Below are the code and all the weights of a small trained network. Each question names an input and a class and asks about switching units off, where a switched-off unit gives its printed mean instead of its output.

import numpy as np


def w(rows, s, z=0):
    codes = np.array(rows[::2]) - 128.0
    scale = np.full(codes.shape[1], s)
    scale[-1] = z or s
    return codes * scale


def norm(h):
    return h / np.sqrt((h * h).mean(-1, keepdims=True) + 1e-5)


def f(y):
    return y / 2 * (1 + np.tanh(0.7978845608 * (y + 0.044715 * y**3)))


def log_softmax(a):
    a = a - a.max(-1, keepdims=True)
    return a - np.log(np.exp(a).sum(-1, keepdims=True))


def net(x, mask):
    res = np.array(x, float).reshape(1, 3) / 4 @ E
    u = 0
    for l in range(3):
        y = f(norm(res) @ A[l][:, :-1].T + A[l][:, -1])
        res = res + np.where(mask[u : u + 4], y, B[l][:, -1]) @ B[l][:, :-1]
        u += 4
    return log_softmax(norm(res)[-1] @ U[:, :-1].T + U[:, -1])


A, B = {}, {}
E = w([
[37,220,127],'x0',
[103,89,252],'x1',
[129,126,127],'x2',
],0.0015)
A[0] = w([
[118,194,127,248],'0.n0',
[247,75,76,109],'0.n1',
[189,30,61,36],'0.n2',
[174,2,181,109],'0.n3',
],0.0039,0.0013)
B[0] = w([
[118,41,44,194],'0.n0',
[17,5,223,220],'0.n1',
[81,21,220,175],'0.n2',
[234,152,17,250],'0.n3',
],0.0024,0.0015)
A[1] = w([
[201,21,210,4],'1.n0',
[205,4,128,135],'1.n1',
[44,141,185,23],'1.n2',
[204,11,200,23],'1.n3',
],0.0041,0.0016)
B[1] = w([
[144,178,16,211],'1.n0',
[210,9,67,251],'1.n1',
[216,83,219,112],'1.n2',
[149,164,2,226],'1.n3',
],0.0029,0.0023)
A[2] = w([
[158,167,237,154],'2.n0',
[167,133,24,122],'2.n1',
[157,14,66,125],'2.n2',
[121,119,253,3],'2.n3',
],0.0037,0.0017)
B[2] = w([
[22,57,200,131],'2.n0',
[53,42,215,220],'2.n1',
[204,9,182,251],'2.n2',
[56,85,252,94],'2.n3',
],0.0031,0.0019)
U = w([
[205,27,27,239],'0',
[220,218,220,2],'1',
[24,212,221,253],'2',
[223,47,22,213],'3',
[43,252,16,254],'4',
],0.0038,0.0029)

Each question gives the input, the list of numbers given to net, and the class t.
The units are the neurons (one row each of A and B). Each row of codes is followed by its name. A weight is (code - 128) times the scale printed after its matrix; where a second scale follows, it is the last column's (A, B and U).
mask holds one flag per neuron, layer by layer. A switched-off neuron (its flag False) gives its mean, the last column of its row in B, instead of its output. The means were averaged over made-up inputs and are rounded, as every weight is.
A unit's drop is (log p(t) with every unit on - log p(t) with that unit switched off) / (log p(t) with every unit on - log p(t) with every unit switched off).
The circuit of an input: a set's keep is (log p(t) with only the set's units on - log p(t) with every unit switched off) / (log p(t) with every unit on - log p(t) with every unit switched off). Starting from all 12 units, units are removed one at a time, each time the one whose removal leaves the highest keep (on an exact tie, the one counted first), for as long as the keep stays at least 0.8.
units of the circuit, in order: the units of the circuit, biggest drop first
k most important neurons: the k neurons with the biggest drops, biggest first
k most important neurons of layer l: the k neurons of layer l with the biggest drops, biggest first
drop of u: that unit's drop, to one decimal
input [1,-3,5], class 4: 4 most important neurons => 1.n1, 0.n3, 2.n2, 1.n3
input [2,-2,8], class 4: units of the circuit, in order => 1.n1, 2.n2
input [2,0,-7], class 4: units of the circuit, in order => 1.n1
input [5,2,8], class 2: 3 most important neurons of layer 1 => 1.n3, 1.n0, 1.n2
input [1,-3,-4], class 4: units of the circuit, in order => 1.n1, 0.n3, 2.n2
input [4,1,1], class 2: 2 most important neurons => 0.n3, 1.n3
input [1,-2,-8], class 4: 4 most important neurons => 1.n1, 0.n3, 2.n2, 0.n1
input [1,5,-5], class 2: 2 most important neurons => 1.n1, 0.n2
input [2,2,7], class 2: drop of 1.n3 => 0.2
input [3,2,5], class 2: drop of 0.n3 => 0.3
input [3,2,0], class 2: drop of 0.n3 => 0.3
